Below is a small trained network, with its code and all its weights. Each question gives an input and a class and asks what happens when units are switched off, that is, made to give their printed mean instead of their output.

import numpy as np


def w(rows, s, z=0):
    codes = np.array(rows[::2]) - 128.0
    scale = np.full(codes.shape[1], s)
    scale[-1] = z or s
    return codes * scale


def f(y):
    return np.maximum(y, 0)


def log_softmax(a):
    a = a - a.max(-1, keepdims=True)
    return a - np.log(np.exp(a).sum(-1, keepdims=True))


def net(x, mask):
    res = np.array(x, float).reshape(1, 5) / 4 @ E
    y = f(res @ A[0][:, :-1].T + A[0][:, -1])
    res = res + np.where(mask, y, B[0][:, -1]) @ B[0][:, :-1]
    return log_softmax(res[-1] @ U[:, :-1].T + U[:, -1])


A, B = {}, {}
E = w([
[254,95,136,48],'x0',
[101,171,234,75],'x1',
[51,10,168,61],'x2',
[91,175,66,31],'x3',
[126,127,127,127],'x4',
],0.0096)
A[0] = w([
[82,24,99,115,48],'N1',
[206,72,135,72,166],'N2',
[107,101,197,250,165],'N3',
[149,113,61,182,49],'N4',
[121,194,72,82,131],'N5',
[109,78,126,127,53],'N6',
[183,154,155,78,88],'N7',
[177,59,130,45,106],'N8',
[110,132,186,143,180],'N9',
[122,223,247,96,22],'N10',
[104,81,123,119,68],'N11',
[144,99,54,123,145],'N12',
[86,128,86,164,113],'N13',
[206,106,139,138,120],'N14',
[29,115,105,132,107],'N15',
[107,164,202,63,83],'N16',
[147,198,140,152,34],'N17',
[192,180,78,192,85],'N18',
[71,175,167,144,95],'N19',
[115,135,183,191,151],'N20',
[145,195,123,165,57],'N21',
[176,116,142,81,80],'N22',
[58,181,75,100,125],'N23',
[93,62,130,93,58],'N24',
[82,115,132,184,118],'N25',
[165,158,253,78,138],'N26',
[190,215,64,125,89],'N27',
[65,156,81,92,133],'N28',
[108,165,137,78,152],'N29',
[158,175,141,185,61],'N30',
[78,88,101,183,130],'N31',
[124,102,52,138,32],'N32',
[111,108,37,111,135],'N33',
[148,67,32,177,1],'N34',
],0.012,0.0065)
B[0] = w([
[69,148,176,108,201],'N1',
[141,171,97,112,246],'N2',
[212,95,106,96,203],'N3',
[70,158,136,156,167],'N4',
[164,70,188,147,192],'N5',
[94,144,133,104,152],'N6',
[147,177,129,116,185],'N7',
[165,194,120,121,236],'N8',
[143,129,109,171,177],'N9',
[1,123,91,187,201],'N10',
[83,190,179,78,158],'N11',
[92,94,80,171,186],'N12',
[156,202,142,93,170],'N13',
[164,185,92,151,189],'N14',
[138,154,106,89,200],'N15',
[80,126,87,143,204],'N16',
[96,160,159,106,156],'N17',
[92,120,173,87,198],'N18',
[145,215,98,121,171],'N19',
[157,104,106,114,172],'N20',
[91,155,151,86,163],'N21',
[126,178,116,128,182],'N22',
[218,120,96,100,200],'N23',
[79,164,195,86,188],'N24',
[177,217,146,118,169],'N25',
[110,98,94,145,237],'N26',
[109,134,164,88,203],'N27',
[225,115,137,113,195],'N28',
[135,2,87,181,187],'N29',
[123,121,168,117,163],'N30',
[157,142,86,141,181],'N31',
[65,136,118,172,157],'N32',
[100,70,117,175,191],'N33',
[50,146,112,177,180],'N34',
],0.0089,0.012)
U = w([
[52,156,63,216,74],'0',
[83,179,252,77,70],'1',
[181,135,97,133,241],'2',
[174,194,60,115,2],'3',
[140,147,108,139,247],'4',
[147,96,147,154,131],'5',
],0.012,0.0094)

Each question gives the input, the list of numbers given to net, and the class t.
The units are the neurons (one row each of A and B). Each row of codes is followed by its name. A weight is (code - 128) times the scale printed after its matrix; where a second scale follows, it is the last column's (A, B and U).
mask holds one flag per neuron, in row order. A switched-off neuron (its flag False) gives its mean, the last column of its row in B, instead of its output. The means were averaged over made-up inputs and are rounded, as every weight is.
A unit's drop is (log p(t) with every unit on - log p(t) with that unit switched off) / (log p(t) with every unit on - log p(t) with every unit switched off).
The circuit of an input: a set's keep is (log p(t) with only the set's units on - log p(t) with every unit switched off) / (log p(t) with every unit on - log p(t) with every unit switched off). Starting from the 12 units with the biggest drops (on a tie, the unit counted first), units are removed one at a time, each time the one whose removal leaves the highest keep (on an exact tie, the one counted first), for as long as the keep stays at least 0.8.
circuit, biggest first: the units of the circuit, biggest drop first
most important unit: the unit with the biggest drop
top k neurons: the k neurons with the biggest drops, biggest first
drop of u: that unit's drop, to one decimal
input [5,0,-7,7,-3], class 1: most important unit -> N27
input [-7,-7,4,-8,-7], class 2: top 2 neurons -> [N3, N10]
input [7,-4,3,1,-7], class 3: circuit, biggest first -> [N8, N2]
input [7,-1,-3,-5,4], class 3: circuit, biggest first -> [N14, N2]
input [-5,-6,-7,4,-5], class 1: circuit, biggest first -> [N18, N27, N21]
input [3,4,3,-6,0], class 2: circuit, biggest first -> [N3, N1]
input [-6,6,-6,8,2], class 2: circuit, biggest first -> [N23, N5]
input [-1,-1,5,8,4], class 2: circuit, biggest first -> [N23, N28, N29]
input [8,2,-8,5,7], class 1: circuit, biggest first -> [N27, N18]
input [-4,-5,-2,8,-2], class 2: top 2 neurons -> [N23, N28]
input [5,-4,5,0,-2], class 1: circuit, biggest first -> [N1, N24]
input [-1,-4,0,-7,6], class 2: top 2 neurons -> [N3, N10]
input [-3,5,5,-8,5], class 2: top 2 neurons -> [N3, N20]
input [-6,0,-3,5,5], class 3: circuit, biggest first -> [N23]
input [7,7,-7,3,-1], class 0: top 2 neurons -> [N10, N26]
input [-8,-6,8,0,0], class 1: top 2 neurons -> [N1, N24]
input [-3,-4,1,8,0], class 2: top 2 neurons -> [N23, N28]
input [4,5,-5,7,-6], class 2: top 2 neurons -> [N29, N5]
input [-2,6,3,4,-1], class 0: top 2 neurons -> [N10, N16]
input [-7,3,2,0,3], class 3: top neuron -> [N19]
input [-5,8,4,-7,8], class 0: drop of N28 -> 0.1
input [-8,5,-8,-1,-5], class 1: drop of N17 -> 0.2
input [-4,8,2,4,5], class 0: drop of N10 -> 0.3
